Here is a tiny trained network, its code and every weight. The questions are about switching its units off for an input and a class, where a switched-off unit gives its printed mean instead of its output.

import numpy as np


def w(rows, s, z=0):
    codes = np.array(rows[::2]) - 128.0
    scale = np.full(codes.shape[1], s)
    scale[-1] = z or s
    return codes * scale


def f(y):
    return np.maximum(y, 0)


def log_softmax(a):
    a = a - a.max(-1, keepdims=True)
    return a - np.log(np.exp(a).sum(-1, keepdims=True))


def net(x, mask):
    res = np.array(x, float).reshape(1, 7) / 4 @ E
    y = f(res @ A[0][:, :-1].T + A[0][:, -1])
    res = res + np.where(mask, y, B[0][:, -1]) @ B[0][:, :-1]
    return log_softmax(res[-1] @ U[:, :-1].T + U[:, -1])


A, B = {}, {}
E = w([
[89,117,36],'x0',
[126,126,129],'x1',
[85,247,129],'x2',
[201,175,89],'x3',
[131,126,129],'x4',
[127,125,126],'x5',
[127,127,126],'x6',
],0.012)
A[0] = w([
[176,39,141,45],'N1',
[234,111,206,139],'N2',
[95,107,88,48],'N3',
[150,178,237,87],'N4',
[136,99,128,37],'N5',
[73,216,156,19],'N6',
[155,130,53,111],'N7',
[219,64,102,74],'N8',
[93,216,110,17],'N9',
[83,119,47,203],'N10',
[242,198,76,159],'N11',
[168,161,248,33],'N12',
[142,67,128,56],'N13',
[112,120,181,125],'N14',
[158,148,95,83],'N15',
[21,90,173,39],'N16',
[170,63,95,124],'N17',
[148,50,148,2],'N18',
[125,59,125,108],'N19',
[127,173,209,152],'N20',
[87,131,67,40],'N21',
[252,150,95,16],'N22',
],0.012,0.0065)
B[0] = w([
[97,249,94,198],'N1',
[198,63,71,218],'N2',
[212,124,74,153],'N3',
[156,142,67,211],'N4',
[130,169,135,136],'N5',
[116,213,173,202],'N6',
[151,80,120,187],'N7',
[49,244,145,204],'N8',
[132,166,151,192],'N9',
[254,118,93,239],'N10',
[25,67,172,254],'N11',
[144,156,50,197],'N12',
[113,191,150,169],'N13',
[146,73,102,169],'N14',
[92,118,131,155],'N15',
[36,80,85,204],'N16',
[136,206,168,205],'N17',
[93,181,125,172],'N18',
[140,158,153,190],'N19',
[177,92,80,213],'N20',
[187,161,91,164],'N21',
[33,80,87,188],'N22',
],0.0074,0.0095)
U = w([
[106,248,185,32],'0',
[137,140,155,247],'1',
[178,141,86,34],'2',
[37,103,146,100],'3',
[134,155,176,223],'4',
],0.013,0.011)

Each question gives the input, the list of numbers given to net, and the class t.
The units are the neurons (one row each of A and B). Each row of codes is followed by its name. A weight is (code - 128) times the scale printed after its matrix; where a second scale follows, it is the last column's (A, B and U).
mask holds one flag per neuron, in row order. A switched-off neuron (its flag False) gives its mean, the last column of its row in B, instead of its output. The means were averaged over made-up inputs and are rounded, as every weight is.
A unit's drop is (log p(t) with every unit on - log p(t) with that unit switched off) / (log p(t) with every unit on - log p(t) with every unit switched off).
The circuit of an input: a set's keep is (log p(t) with only the set's units on - log p(t) with every unit switched off) / (log p(t) with every unit on - log p(t) with every unit switched off). Starting from the 12 units with the biggest drops (on a tie, the unit counted first), units are removed one at a time, each time the one whose removal leaves the highest keep (on an exact tie, the one counted first), for as long as the keep stays at least 0.8.
circuit, biggest first: the units of the circuit, biggest drop first
unit that matters most: the unit with the biggest drop
k most important neurons: the k neurons with the biggest drops, biggest first
drop of u: that unit's drop, to one decimal
input [-6,6,-3,1,-5,-2,7], class 2: circuit, biggest first -> N2, N12
input [-5,-3,-2,-5,-2,2,-5], class 2: unit that matters most -> N11
input [-7,-7,0,3,2,-5,3], class 2: circuit, biggest first -> N2, N12
input [-4,-8,0,7,-3,-5,2], class 3: circuit, biggest first -> N11, N22
input [7,1,-8,6,8,-3,2], class 0: circuit, biggest first -> N8, N17
input [-7,-5,-7,8,-5,0,1], class 3: circuit, biggest first -> N22, N11
input [-5,8,-7,7,-5,-2,-8], class 0: 3 most important neurons -> N8, N1, N17
input [-4,-3,2,7,4,5,-3], class 3: 3 most important neurons -> N11, N22, N10
input [7,-4,-3,-5,-2,3,-6], class 2: 3 most important neurons -> N10, N11, N3
input [6,5,-1,-6,0,5,-6], class 2: 3 most important neurons -> N10, N11, N3
input [-8,4,-8,2,1,8,-3], class 0: 2 most important neurons -> N8, N1
input [4,-7,2,7,1,-1,5], class 3: 2 most important neurons -> N11, N22
input [-8,-1,2,8,-3,1,-5], class 2: 3 most important neurons -> N2, N12, N4
input [8,6,0,-7,-5,-8,2], class 2: unit that matters most -> N10
input [7,6,2,-6,3,-5,1], class 2: 2 most important neurons -> N10, N11
input [6,-5,-3,-8,8,3,6], class 1: 2 most important neurons -> N10, N11
input [-7,-4,-6,-3,5,-7,0], class 2: 3 most important neurons -> N2, N12, N11
input [-3,-6,0,8,7,-1,-2], class 3: drop of N22 -> 0.2
input [-4,-2,-8,5,-2,-2,0], class 0: drop of N8 -> 0.4
input [-7,-2,5,8,6,5,-6], class 3: drop of N10 -> 0.2
